Below are the code and all the weights of a small trained network. Each question names an input and a target symbol and asks about switching units off, where a switched-off unit gives its printed mean instead of its output.

import numpy as np


def w(rows, s, z=0):
    codes = np.array(rows[::2]) - 128.0
    scale = np.full(codes.shape[1], s)
    scale[-1] = z or s
    return codes * scale


def f(y):
    return np.maximum(y, 0)


def softmax(a):
    e = np.exp(a - a.max(-1, keepdims=True))
    return e / e.sum(-1, keepdims=True)


def log_softmax(a):
    a = a - a.max(-1, keepdims=True)
    return a - np.log(np.exp(a).sum(-1, keepdims=True))


def net(x, mask):
    ids = ['αβγδεζμπστφω'.index(c) for c in x.split()]
    T = len(ids)
    res = E[ids] + P[:T]
    u = 0
    for l in range(2):
        r = res
        for j in range(3):
            rows = slice(4 * j, 4 * j + 4)
            q, k, v = (r @ M[l][rows].T for M in (Q, K, V))
            z = softmax(np.where(np.tri(T) > 0, q @ k.T / 4**0.5, -1e9)) @ v
            o = O[l][rows]
            res = res + np.where(mask[u + j], z, o[:, -1]) @ o[:, :-1]
        u += 3
        y = f(res @ A[l][:, :-1].T + A[l][:, -1])
        res = res + np.where(mask[u : u + 8], y, B[l][:, -1]) @ B[l][:, :-1]
        u += 8
    return log_softmax(res[-1] @ U[:, :-1].T + U[:, -1])


Q, K, V, O, A, B = {}, {}, {}, {}, {}, {}
E = w([
[135,152,165,84,181],'α',
[119,104,128,144,91],'β',
[60,105,133,113,113],'γ',
[127,106,170,159,120],'δ',
[88,127,87,172,74],'ε',
[113,89,156,128,108],'ζ',
[94,106,97,129,74],'μ',
[170,200,127,181,159],'π',
[114,179,61,78,129],'σ',
[99,86,138,113,96],'τ',
[128,123,139,202,97],'φ',
[95,183,208,160,250],'ω',
],0.013)
P = w([
[119,125,185,180,105],'0',
[120,118,82,176,158],'1',
[97,160,156,140,104],'2',
[137,118,34,147,200],'3',
[142,167,207,108,68],'4',
[126,162,96,115,143],'5',
[93,199,163,93,71],'6',
[134,151,39,97,183],'7',
[127,210,233,74,37],'8',
[115,198,77,94,158],'9',
[108,223,168,62,67],'10',
[48,73,101,6,188],'11',
],0.014)
Q[0] = w([
[92,132,138,134,99],'0.h1',
[157,206,157,174,86],'0.h1',
[137,84,136,106,130],'0.h1',
[115,78,93,127,140],'0.h1',
[122,171,117,130,187],'0.h2',
[76,179,196,106,15],'0.h2',
[61,163,182,160,7],'0.h2',
[189,112,35,148,191],'0.h2',
[192,51,144,177,141],'0.h3',
[125,124,114,100,63],'0.h3',
[157,105,59,116,159],'0.h3',
[57,42,126,90,160],'0.h3',
],0.017)
K[0] = w([
[190,156,166,66,160],'0.h1',
[105,136,153,60,132],'0.h1',
[135,115,128,190,97],'0.h1',
[154,92,105,143,142],'0.h1',
[78,111,146,151,80],'0.h2',
[173,248,100,60,136],'0.h2',
[182,246,143,63,194],'0.h2',
[112,34,109,171,72],'0.h2',
[166,67,157,168,136],'0.h3',
[108,129,107,99,81],'0.h3',
[175,106,56,143,149],'0.h3',
[70,51,135,88,191],'0.h3',
],0.016)
V[0] = w([
[70,133,100,98,148],'0.h1',
[142,171,140,117,183],'0.h1',
[131,204,170,93,91],'0.h1',
[99,152,120,102,127],'0.h1',
[60,81,144,75,157],'0.h2',
[99,103,169,96,198],'0.h2',
[71,159,216,102,170],'0.h2',
[157,28,151,67,90],'0.h2',
[125,97,162,113,56],'0.h3',
[151,229,115,132,138],'0.h3',
[2,140,137,125,75],'0.h3',
[96,233,101,158,89],'0.h3',
],0.0098)
O[0] = w([
[79,94,136,90,132,128],'0.h1',
[102,116,139,138,139,150],'0.h1',
[105,127,154,96,179,203],'0.h1',
[82,110,134,97,113,145],'0.h1',
[249,103,103,131,136,90],'0.h2',
[159,104,152,89,114,116],'0.h2',
[146,94,142,147,127,210],'0.h2',
[180,174,93,141,136,3],'0.h2',
[155,134,156,117,108,121],'0.h3',
[84,91,149,97,93,196],'0.h3',
[159,99,109,83,107,231],'0.h3',
[93,68,152,118,94,240],'0.h3',
],0.013,0.0058)
A[0] = w([
[135,149,187,108,249,6],'0.n1',
[9,31,112,136,205,206],'0.n2',
[209,40,203,111,165,151],'0.n3',
[175,136,156,40,12,133],'0.n4',
[58,153,91,200,218,226],'0.n5',
[67,106,2,120,153,88],'0.n6',
[44,169,172,117,156,2],'0.n7',
[228,30,72,134,136,226],'0.n8',
],0.0071,0.0066)
B[0] = w([
[71,133,106,146,1,137],'0.n1',
[172,162,93,99,145,254],'0.n2',
[167,149,89,86,76,166],'0.n3',
[86,178,128,168,120,185],'0.n4',
[176,112,119,74,76,179],'0.n5',
[196,148,170,153,102,159],'0.n6',
[144,74,146,172,146,160],'0.n7',
[114,189,122,75,92,154],'0.n8',
],0.0099,0.018)
Q[1] = w([
[180,86,143,32,127],'1.h1',
[190,17,117,91,176],'1.h1',
[45,47,169,70,233],'1.h1',
[131,176,194,40,58],'1.h1',
[1,140,139,81,156],'1.h2',
[129,155,144,178,97],'1.h2',
[248,110,150,78,78],'1.h2',
[55,214,125,96,100],'1.h2',
[19,125,23,142,141],'1.h3',
[224,165,81,72,82],'1.h3',
[218,233,82,151,236],'1.h3',
[210,120,226,56,135],'1.h3',
],0.0094)
K[1] = w([
[152,90,194,107,136],'1.h1',
[221,117,145,165,158],'1.h1',
[107,49,49,88,168],'1.h1',
[51,96,194,35,86],'1.h1',
[104,78,25,63,103],'1.h2',
[162,144,129,161,139],'1.h2',
[115,176,248,98,64],'1.h2',
[56,139,117,80,145],'1.h2',
[86,55,96,197,42],'1.h3',
[122,203,217,126,123],'1.h3',
[143,91,136,192,45],'1.h3',
[114,140,153,45,178],'1.h3',
],0.011)
V[1] = w([
[94,55,129,77,135],'1.h1',
[50,136,147,208,129],'1.h1',
[157,238,124,121,122],'1.h1',
[151,179,177,182,62],'1.h1',
[97,69,50,90,106],'1.h2',
[191,97,254,181,62],'1.h2',
[186,139,180,57,208],'1.h2',
[138,178,40,152,96],'1.h2',
[45,98,68,238,6],'1.h3',
[64,192,40,58,76],'1.h3',
[116,71,75,179,70],'1.h3',
[194,27,63,163,135],'1.h3',
],0.0097)
O[1] = w([
[105,85,151,70,103,195],'1.h1',
[113,123,151,146,248,96],'1.h1',
[179,150,100,183,113,135],'1.h1',
[125,108,69,155,160,199],'1.h1',
[221,127,160,36,95,163],'1.h2',
[16,58,56,170,100,208],'1.h2',
[125,142,146,109,87,99],'1.h2',
[174,117,142,223,154,109],'1.h2',
[193,60,149,75,237,130],'1.h3',
[226,142,120,118,118,249],'1.h3',
[192,74,190,41,193,107],'1.h3',
[79,113,190,31,74,25],'1.h3',
],0.011,0.013)
A[1] = w([
[168,76,20,132,107,112],'1.n1',
[123,255,167,140,119,148],'1.n2',
[194,161,163,222,47,61],'1.n3',
[148,167,179,84,103,207],'1.n4',
[124,77,109,45,65,37],'1.n5',
[28,117,195,71,73,88],'1.n6',
[108,64,221,106,149,76],'1.n7',
[120,58,128,137,163,6],'1.n8',
],0.0092,0.012)
B[1] = w([
[97,164,187,115,167,251],'1.n1',
[154,56,106,150,159,149],'1.n2',
[105,170,119,53,177,170],'1.n3',
[83,58,90,175,124,179],'1.n4',
[140,143,177,203,133,192],'1.n5',
[156,161,119,94,177,188],'1.n6',
[61,217,60,85,146,144],'1.n7',
[137,249,199,105,83,139],'1.n8',
],0.012,0.031)
U = w([
[103,127,2,98,9,159],'α',
[117,98,140,197,126,116],'β',
[149,139,146,42,71,88],'γ',
[63,89,102,198,109,104],'δ',
[128,103,235,84,126,73],'ε',
[95,137,106,150,112,49],'ζ',
[164,108,160,167,123,121],'μ',
[10,14,168,30,108,183],'π',
[188,70,55,119,43,254],'σ',
[121,146,123,122,112,32],'τ',
[50,94,238,140,156,19],'φ',
[85,129,249,145,54,159],'ω',
],0.0061,0.0094)

Each question gives the input, a string of symbols that net reads in full, and the target symbol t.
The units are the heads (4 rows each of Q, K, V and O) and the neurons (one row each of A and B). Each row of codes is followed by its name. A weight is (code - 128) times the scale printed after its matrix; where a second scale follows, it is the last column's (O, A, B and U).
mask holds one flag per unit, layer by layer, with each layer's heads first. A switched-off unit (its flag False) gives its mean, the last column of its rows in O or B, instead of its output. The means were averaged over made-up inputs and are rounded, as every weight is.
A unit's drop is (log p(t) with every unit on - log p(t) with that unit switched off) / (log p(t) with every unit on - log p(t) with every unit switched off).
The circuit of an input: a set's keep is (log p(t) with only the set's units on - log p(t) with every unit switched off) / (log p(t) with every unit on - log p(t) with every unit switched off). Starting from the 12 units with the biggest drops (on a tie, the unit counted first), units are removed one at a time, each time the one whose removal leaves the highest keep (on an exact tie, the one counted first), for as long as the keep stays at least 0.8.
circuit, biggest first: the units of the circuit, biggest drop first
top k neurons: the k neurons with the biggest drops, biggest first
top k neurons in layer l: the k neurons of layer l with the biggest drops, biggest first
which heads matter: for each layer, one digit per head in row order, 1 if its drop is at least 0.15 and else 0, layers parted by /
input τ μ μ γ α μ ω, target ω: circuit, biggest first -> [0.h2; 1.h3]
input ε ω α ε, target ε: circuit, biggest first -> [1.h3; 1.n4]
input β ζ π ω ω τ σ, target σ: which heads matter -> 000 / 011
input ω ε β τ ω μ φ π, target ω: which heads matter -> 110 / 110
input β π σ δ δ, target σ: which heads matter -> 100 / 010
input α ε φ τ μ, target α: which heads matter -> 010 / 001
input ζ φ γ γ γ σ, target γ: top neuron -> [1.n3]
input φ δ μ π δ β π ε, target δ: which heads matter -> 101 / 011
input α φ δ δ γ ω π π β μ, target π: top 2 neurons in layer 1 -> [1.n5; 1.n6]
input ζ φ γ ω ω ω μ, target ω: circuit, biggest first -> [1.n5; 0.h2; 1.h1]
input π π β ε α, target α: top 2 neurons in layer 1 -> [1.n5; 1.n1]
input φ φ δ δ ε α σ σ ζ π, target σ: which heads matter -> 101 / 010
input ζ ε ζ γ ζ, target ζ: which heads matter -> 011 / 110
input δ ζ γ, target γ: circuit, biggest first -> [0.h3; 1.h2; 0.n6]
input π ζ φ δ μ, target π: circuit, biggest first -> [1.h3]
input π μ α, target α: circuit, biggest first -> [1.h3; 1.n1]
input μ μ φ ε, target μ: circuit, biggest first -> [1.h3; 0.h2; 1.h2]
input β ω δ, target ω: circuit, biggest first -> [0.h2; 1.n5; 1.h1; 1.h3]
input π ω σ δ π σ β τ π ω ε, target ω: circuit, biggest first -> [1.n5; 0.h2; 1.h1]
input ζ ω δ π, target ζ: top 4 neurons -> [1.n1; 1.n3; 0.n8; 0.n2]
input ζ φ σ γ ε π π ε π π ζ, target π: top 2 neurons -> [0.n7; 1.n4]
input τ σ σ μ φ ζ, target σ: which heads matter -> 000 / 010
input ε π π σ ω φ ω ε π π φ, target π: top neuron -> [1.n4]
input τ ω π ω π δ π π ω φ φ σ, target ω: top 2 neurons -> [1.n5; 0.n3]
input γ ζ γ π, target γ: top 4 neurons in layer 1 -> [1.n3; 1.n5; 1.n1; 1.n4]
input π β γ π σ, target σ: top 2 neurons -> [1.n1; 0.n2]
input γ σ μ γ, target γ: top 2 neurons -> [0.n8; 1.n3]
input ζ π β φ, target ζ: which heads matter -> 111 / 110
